(in the rows, 128 means zero)
Each row has a class, written after it.
[134 126 123 107 140 104 107 114 144 118 108 252 133 113 140  66  88 159
 117 120  96 107 145 153 117 143 125 117 141 149 118 166 104 136 145 118
 136  80 166 129 120 147 103  95 118]  dit
[137 116 145 166 112 153 134 107 121  65 140  89 130 111 171  98 123  87
  99 125 111 155 121 142 167 122 125  96 117 152 175 159  88 157  83 160
 106 132 107 139 152 110  96 126 145]  nusev
[127 135 115 138 185 136 118 168  98 116 105  68 152 132 130  59 152 129
 105 119 111 131 115 151 112 151 145  76  62 105 132 140 105 115  46 122
 149 105 120  84  96 138 162 151 132]  lur
[114 122 142 143 119 151 121 105 122  61 147 114 112 106 155  90 136  97
  96 129 111 161 122 146 168 115 128 100  90 137 165 159  56 152  72 150
 110 123 110 145 147 119  72 124 128]  Zose
[109 129 153 142 124 135 111 115 134  68 135 115 113 113 161  97 134 101
 109 123 103 156 130 146 171 116 128 118 108 130 153 163  66 149  83 153
 111 134  99 133 138 138  83 125 130]  tosag
[121 123 134  98 146 111  96 117 137 123 113 217 143 120 137  92  83 149
 123 125  87 112 157 154 135 152 109 122 164 135 125 157  92 134 146 126
 127  93 156 109 115 163 103  99 128]  tosag
[144 125 141  98 127 106 100 102 149 132 117 222 159 106 144  96  90 139
 134 116 101  97 145 142 127 152 128 121 167 131 123 153  91 132 155 122
 133  97 160 109 115 149 107  92 127]  tosag
[125 127 149 136 131 146 114 117 117  66 151 106 106 101 152  90 132 101
 101 117 106 154 124 141 157 123 123 100  89 143 163 147  81 147  74 166
 116 129 115 132 147 122  78 122 127]  Sabur
[126 149 115 144 181 138 131 173 101  89  95 107 144 129 140  45 135 127
 108 127 127 146 110 153 106 164 148  83  74  99 121 146  93 102  62 129
 156  98 130  88  98 118 154 137 126]  dit
[147 118 134  94 139 112 107  95 140 144 127 217 157 102 153  88  96 140
 125 107 100  84 144 143 122 138 125 110 148 145 129 149 107 138 135 124
 123  83 159 115 116 152 113  96 125]  lur
[145 124 133  99 120 121 113  93 134 133 130 229 152  97 144  89  93 138
 129 124 112  95 140 141 109 155 113 113 153 145 130 143  88 134 140 128
 129  86 166 118 125 137 107  93 130]  Zose
[140 150 115 151 164 136 134 179 103  94 102 105 142 101 138  52 136 118
 109 127 118 134 117 132 105 181 154  87  55 101 110 147 102 111  42 123
 132 112 140  94  97 118 150 135 126]  nime
[119 113 153 146 135 130 114 113 119  59 138  94 117 114 158  99 142 100
  96 125  98 144 127 143 183 129 125 110 111 138 184 155  73 139  74 153
 107 128 117 145 154 110  75 126 128]  nusev
[126 139 112 143 168 148 126 172  95  96 100  87 150 122 123  59 143 128
 107 137 117 143 113 150 109 173 141  75  63  95 125 139  86 113  51 126
 154 102 125  87 107 121 155 147 133]  Zose
[144 119 128 160 110 143 123 121 124  68 145 109 120 110 148  85 126  96
 117 122 112 148 136 146 152 125 152 109  86 149 168 159 103 166  83 151
 119 124 100 141 131 108  95 120 136]  Sabur
[131 114 132 152 116 153 123 112 135  76 149 120 123 120 150  81 129  91
  99 122 115 150 131 142 154  99 146 104  94 151 166 168  89 161  77 151
 108 130 100 145 128 126 100 125 129]  lur
[135 124 139 104 139 112 106 119 153 135 102 247 137  87 141  85  94 156
 117 117  98  96 149 146 105 160 122 115 144 149 103 161 119 136 135 125
 133  88 186 126 120 147  99  87 126]  nime
[133 145 101 130 183 117 124 177  94  91 103  84 144 132 128  40 153 119
 126 130 115 139 111 138 115 156 139  80  52  98 148 138  84 100  63 113
 144  98 125  91  87 135 157 157 121]  dit
[136 149 115 146 168 148 136 172  94  95 112 103 143 117 134  55 132 116
 106 136 132 145 101 142 105 173 149  74  54  90 119 151  83 106  41 135
 145 107 143  93 110 119 162 144 123]  Zose
[140 113 144 104 141 113 102 118 154 122 104 243 141  87 142  87  96 151
 123 121  95  97 146 147 115 167 119 108 146 147 113 164 122 142 140 133
 135  90 175 120 109 156  96  87 131]  nime
[130 126 130 100 154 104 102 112 136 110 114 228 140 121 139  74  90 152
 116 126  87 101 151 157 122 157 108 118 156 146 140 164  94 131 155 117
 133  84 165 126 113 149  98 101 122]  dit
[128 123 144 146 123 157 127  98 135  75 145  95 130 101 168  91 124  95
  96 113 112 147 128 138 147  90 137  99 108 153 174 172  83 167  84 154
 110 132 103 151 136 120  99 134 133]  lur
[109 137 147 153 125 155 127 110 139  62 133 104 127 112 168 102 110 102
 107 124 108 170 131 142 152 107 128 104 112 142 158 178  76 166  93 168
 118 134 106 138 130 130  97 124 138]  tosag
[122 133 133 108 144 106  95 127 153 134  91 246 145 110 143  84  89 156
 119 117 100 112 153 154 111 150 122 111 159 138 105 160 106 133 131 131
 133  89 166 112 125 164 110  88 118]  tosag
[121 119 145 141 132 142 125 104 129  76 152 102 111 103 159  94 137  98
  99 113 109 144 133 140 168  99 132 103  88 144 168 161  71 152  77 150
 100 127 111 143 142 128  85 133 126]  lur
[138 114 139 154 102 149 123 104 123  72 153 106 135 102 153  89 131  96
 114 128 121 144 129 145 155 119 141 114  95 146 176 162  80 159  87 145
 122 130 100 145 135 109 100 136 143]  Zose
[129 129 133  97 137 104  98 127 145 126  98 240 150 109 141  81  92 149
 126 122 101 111 151 149 122 148 132 114 141 140 105 160 107 139 140 123
 135  94 162 113 112 167 111  91 124]  tosag
[137 122 133 115 139 112  97 125 136 130 119 220 122 110 131  84 101 151
 117 123 101  91 160 153 107 158 104 115 157 144 124 153 116 143 132 124
 131  87 148 122 126 145 103 103 130]  Sabur
[134 155  96 126 182 120 124 173  96  92  98 103 146 140 131  43 147 128
 130 127 120 134 103 145 102 154 144  77  55 105 137 139  90 102  53 112
 145 101 125  93  96 137 154 155 115]  dit
[143 151 109 146 172 130 127 188  82  98 103  92 149 120 122  52 138 116
 114 126 127 138 118 143 108 179 153  76  52  98 129 139 109 107  40 126
 136 109 134  73  99 120 154 143 125]  Sabur
[132 125 130 100 144 115 105 100 128 127 128 214 131 107 135  91  96 152
 119 132  95 101 145 157 121 156 105 115 154 136 124 165  84 139 135 117
 132  87 165 130 125 151 100 113 129]  Zose
[137 149 113 145 176 137 130 168  95 105 105  96 150 125 142  53 136 115
  97 122 120 132 110 137 110 160 150  74  59  94 130 151  97 111  40 119
 122 107 129  87  92 129 159 143 117]  lur
[107 129 152 146 124 139 114 107 128  68 144  98 124 100 162  98 132  97
 114 126  99 158 130 140 172 102 131 114 100 135 161 167  70 148  90 156
 116 133 107 129 125 128  86 130 133]  tosag
[138 135 121 139 175 132 114 176 101 101 103  73 165 113 130  53 145 129
 120 125 109 134 122 142 113 182 149  87  64 109 128 141 112 107  65 126
 161 113 138  88  88 123 149 140 135]  nime
[129 156 106 124 188 117 122 171  94 101  96  83 150 139 137  40 151 125
 124 122 120 144 104 143 109 149 142  82  54  95 139 141  85  96  67 115
 151 107 133  92  92 136 161 157 120]  dit
[131 119 133 101 140 115 106 108 135 124 122 220 129 108 138  90  95 152
 111 130  99  94 144 157 124 162 105 116 145 145 127 164  88 150 126 120
 134  82 161 128 130 147 104 108 133]  Zose
[150 114 140 105 124 112 106 116 151 132 107 246 144  91 143  88  96 151
 123 113 102 100 152 145 116 158 134 121 144 143 109 155 121 136 140 122
 127  93 171 124 120 151 100  84 133]  nime
[140 121 131  96 140 115  97 133 139 132 106 241 123  94 128  79 103 152
 116 118 107  98 148 148 102 166 119 107 136 146 111 142 127 140 128 130
 137  87 164 112 121 150 105  90 123]  Sabur
[144 131 129 101 142 104 102 111 130 140 129 220 137 103 139  88  96 144
 133 112  92  93 144 150 109 166 123 114 150 142 121 140 111 135 141 128
 133  85 175 110 122 143 103  89 127]  Sabur
[130 134 118 140 169 146 121 174  94  96 109  73 148 127 123  61 150 126
 110 138 115 149 111 147 113 176 138  79  53  98 134 136  91 111  52 132
 158 103 125  90  99 128 159 145 136]  Zose
[134 110 131 113 150 109 104 115 133 122 115 202 138 118 142  94  92 146
 103 128  88  95 149 152 140 168 106 110 160 142 137 157 105 140 144 120
 130  85 174 121 127 134 103 103 132]  nusev
[130 150 110 159 181 135 127 178  93  84  99  88 141 127 131  60 127 127
 100 128 138 127 112 141 117 173 145  81  50 104 115 146  91 117  38 127
 146 108 132  79 105 120 164 146 130]  Damal
[137 138 114 159 171 134 131 181  83  91  99  78 147 132 137  61 139 114
  96 130 120 138 105 140 129 185 150  79  65  93 137 139 102 102  35 123
 129 109 136  81 105 109 157 139 127]  nusev
[132 155 103 153 175 138 140 175  94  80 104 114 147 127 144  44 124 117
 110 126 126 142 112 145 114 172 148  78  61 101 125 145  89 100  52 125
 133 100 132  81 100 113 149 135 117]  dit
[117 122 144 149 141 141 109 118 122  55 148  92 113 111 155  91 134  99
  99 125 114 152 130 148 172 114 129 113  88 146 164 153  66 151  72 160
 125 129 113 134 146 127  89 135 134]  Damal
[131 126 138 159 126 154 128 114 132  51 136 100 127 110 159 100 112 101
  96 122 124 152 130 141 153 112 131 101  95 152 174 161  71 165  80 159
 121 124 114 135 148 116  99 133 137]  Damal
[128 119 136 104 146 114  99 108 136 144 115 216 138 112 134  81  98 150
 102 117  93  87 152 152 117 136 107 116 151 150 130 160 107 142 134 110
 122  88 160 126 119 153 105 111 124]  lur
[111 128 156 145 124 131 111 109 130  63 138 100 124 105 158  95 128 101
 114 120 100 150 128 141 169 112 133 117 114 138 168 173  67 153  91 148
 114 136 107 138 132 128  81 131 131]  tosag
[123 152 118 152 174 132 119 179 101  91  95  88 153 139 133  68 128 127
 106 122 120 140 114 145 116 166 148  79  74  93 136 157  89 108  42 127
 137 119 123  76 101 132 156 144 125]  tosag
[115 157 117 164 169 129 127 182 105  96  86 110 144 126 140  60 133 120
 109 126 124 141 117 141 107 162 145  78  74  90 120 157  90 108  47 124
 128 112 129  77  97 131 153 140 121]  tosag
[120 120 129 159 127 150 110 118 132  50 143 112 117 113 147  87 121 101
 103 131 114 146 129 140 162 120 138 112  88 149 157 158  86 168  76 157
 122 127  98 143 131 122 100 120 134]  Damal
[129 152 105 139 180 128 116 176  92 100 102  79 147 133 131  54 149 124
 125 126 135 141 106 137 102 152 144  81  45 104 124 124  94 106  47 127
 155 105 135  83  97 142 164 151 126]  Damal
[130 145 113 139 181 132 127 174  92  88 101  89 157 134 131  44 134 128
 112 127 113 147 113 147 120 166 146  83  59  96 129 138  91 101  69 121
 155  98 124  85  93 126 157 140 131]  dit
[147 129 137 147 111 149 133 108 119  68 144  93 125  94 152  93 123  94
 118 121 119 144 137 138 144 119 139 102  97 155 173 160  92 164  94 155
 116 136 106 139 138 107  95 130 141]  Sabur
[133 130 121 148 174 129 125 179  82  96  99  63 153 135 131  58 148 123
 110 133 110 138 115 145 127 182 143  81  74 104 139 131 106 102  59 127
 148 107 134  82 102 119 157 141 138]  nusev
[132 113 139  92 155 112  97 107 135 139 115 209 138 113 136  80  93 151
 105 119  87  87 153 153 129 144 106 117 159 145 128 166 101 141 139 113
 124  86 159 125 117 159 109 109 126]  lur
[136 107 137 161 118 134 121 116 122  65 139 105 121 112 163  87 133  91
 100 131 105 144 128 147 172 131 142 114 111 148 181 163  94 156  74 148
 109 126 110 144 137 108  94 124 137]  nusev
[139 148 116 130 175 123 120 160  87 119  99  80 153 130 126  49 151 127
 118 122 111 134 110 137 106 145 142  85  50  94 143 132  96 101  52 109
 133 104 122 102  93 146 157 159 119]  lur
[133 149 116 130 180 120 120 170  84 105 110  71 141 133 123  51 159 121
 125 139 121 136 108 146 107 169 142  86  45  92 149 141  77 101  59 120
 155 114 138 107  97 139 165 165 129]  Zose
[131 156 103 131 184 121 125 171  93  93  98  97 146 134 139  41 146 124
 123 128 118 143 107 147 106 157 143  84  56  94 139 140  86 101  66 116
 147 104 128  92  90 135 156 158 120]  dit
[135 125 119  89 147 107 105 118 143 116 103 247 140 108 136  70  94 154
 122 123  98 101 148 154 120 151 126 112 139 150 113 161 106 135 143 118
 136  85 163 120 116 151 107  94 119]  dit
[151 124 133 101 134 108  98 131 131 140 104 231 145  99 131  81  94 149
 119 113 105 106 157 149 108 169 122 110 132 150 121 144 135 139 139 125
 128  90 171 112 118 154 112  84 130]  Sabur
[129 134 143 145 116 155 138  91 123  75 141 109 131  97 172  90 118  91
 101 118 112 151 131 134 143  95 134 102 101 155 178 160  82 160  79 156
  96 123 106 150 130 120  93 120 132]  lur
[137 135 115 147 180 139 124 169  96 114 104  76 153 129 128  54 145 123
 108 126 112 138 117 150 113 159 150  77  58  99 131 141 106 106  53 126
 147 102 127  86  94 132 163 147 127]  lur
[140 153 111 135 177 122 115 180  73 115 106  78 137 134 124  41 150 125
 127 121 126 139 104 138  98 169 135  77  44  99 134 118 110 101  55 122
 149 108 127  79  88 142 159 151 131]  Sabur
[130 138 125 147 174 141 121 176 108 100  99  75 149 114 128  61 146 129
 113 123 113 135 116 143 104 176 152  84  61 101 118 137 107 112  67 128
 162 114 138  96  95 119 151 138 138]  nime
[132 139 121 149 175 136 119 180 101  99  97  83 160 107 126  56 139 127
 118 122 115 134 119 144 108 177 156  85  61 105 121 140 116 111  60 125
 155 114 138  91  92 123 150 141 136]  nime
[148 119 132  88 140 109 106  97 133 142 127 215 156 103 149  82  97 135
 122 115  82  94 146 145 126 138 124 108 153 148 133 153  99 130 135 119
 116  79 173 117 115 161 104  94 119]  lur
[130 147 111 129 180 129 116 167  89  99 104  76 135 133 127  51 154 126
 117 135 123 125  94 145 107 170 135  77  55  93 141 141  77 113  46 114
 152 112 122 104 101 135 160 164 128]  Zose
[130 117 136 110 141 113 104 102 133 144 122 211 136 117 138  83  98 145
 108 116  90  91 146 154 122 140 111 119 151 149 128 161 105 146 137 110
 119  88 157 119 111 156 105 107 132]  lur
[144 120 138 104 135 115 105 111 147 123 119 233 136 111 149  97  96 143
 117 122 114  80 144 149 124 158 118 120 145 150 107 147  95 141 135 132
 140  87 167 103 130 146 116  92 134]  Damal
[144 121 133 146 120 138 117 119 123  69 146 113 115 106 144  86 134 100
 114 128 107 143 141 146 148 132 141 110  92 150 175 157  97 155  80 156
 120 127 105 140 132 113  92 119 131]  Sabur
[136 116 129 158 116 143 118 118 131  55 144 108 121 115 149  91 128  96
 103 129 123 135 132 143 164 122 146 118  86 149 164 153  76 169  78 142
 123 124  98 134 132 114 100 130 141]  Damal
[119 133 143 147 123 144 121 107 138  66 133  96 135 113 166 101 113 103
 115 114 110 158 134 148 162 105 139 108 123 144 160 175  70 163  92 157
 119 141 100 138 147 125  94 131 135]  tosag
[138 143 117 142 170 136 125 187  83 104  98  78 148 126 117  52 144 120
 116 128 125 150 124 145 111 173 142  82  48  97 127 126 110 106  57 131
 151 103 127  74  97 124 154 142 136]  Sabur
[133 129 141 148 113 156 134 116 124  68 141 104 113  97 153  93 120  96
 117 114 123 149 134 137 142 122 130 100  97 156 160 148  93 165  89 164
 114 131 102 137 146 113  94 119 141]  Sabur
[125 117 143 158 123 142 127 106 125  60 138  85 126 107 165 101 125  96
 100 121 104 147 130 140 170 126 130 106 114 148 180 157  81 164  97 153
 111 134 109 151 149 105  92 128 143]  nusev
[129 107 133 163 115 153 122 115 150  60 145 111 114  96 158  96 127 100
 106 117 113 133 129 144 153 124 156 113 102 155 167 173  97 173  77 148
 120 133 107 150 129  98  86 120 140]  nime
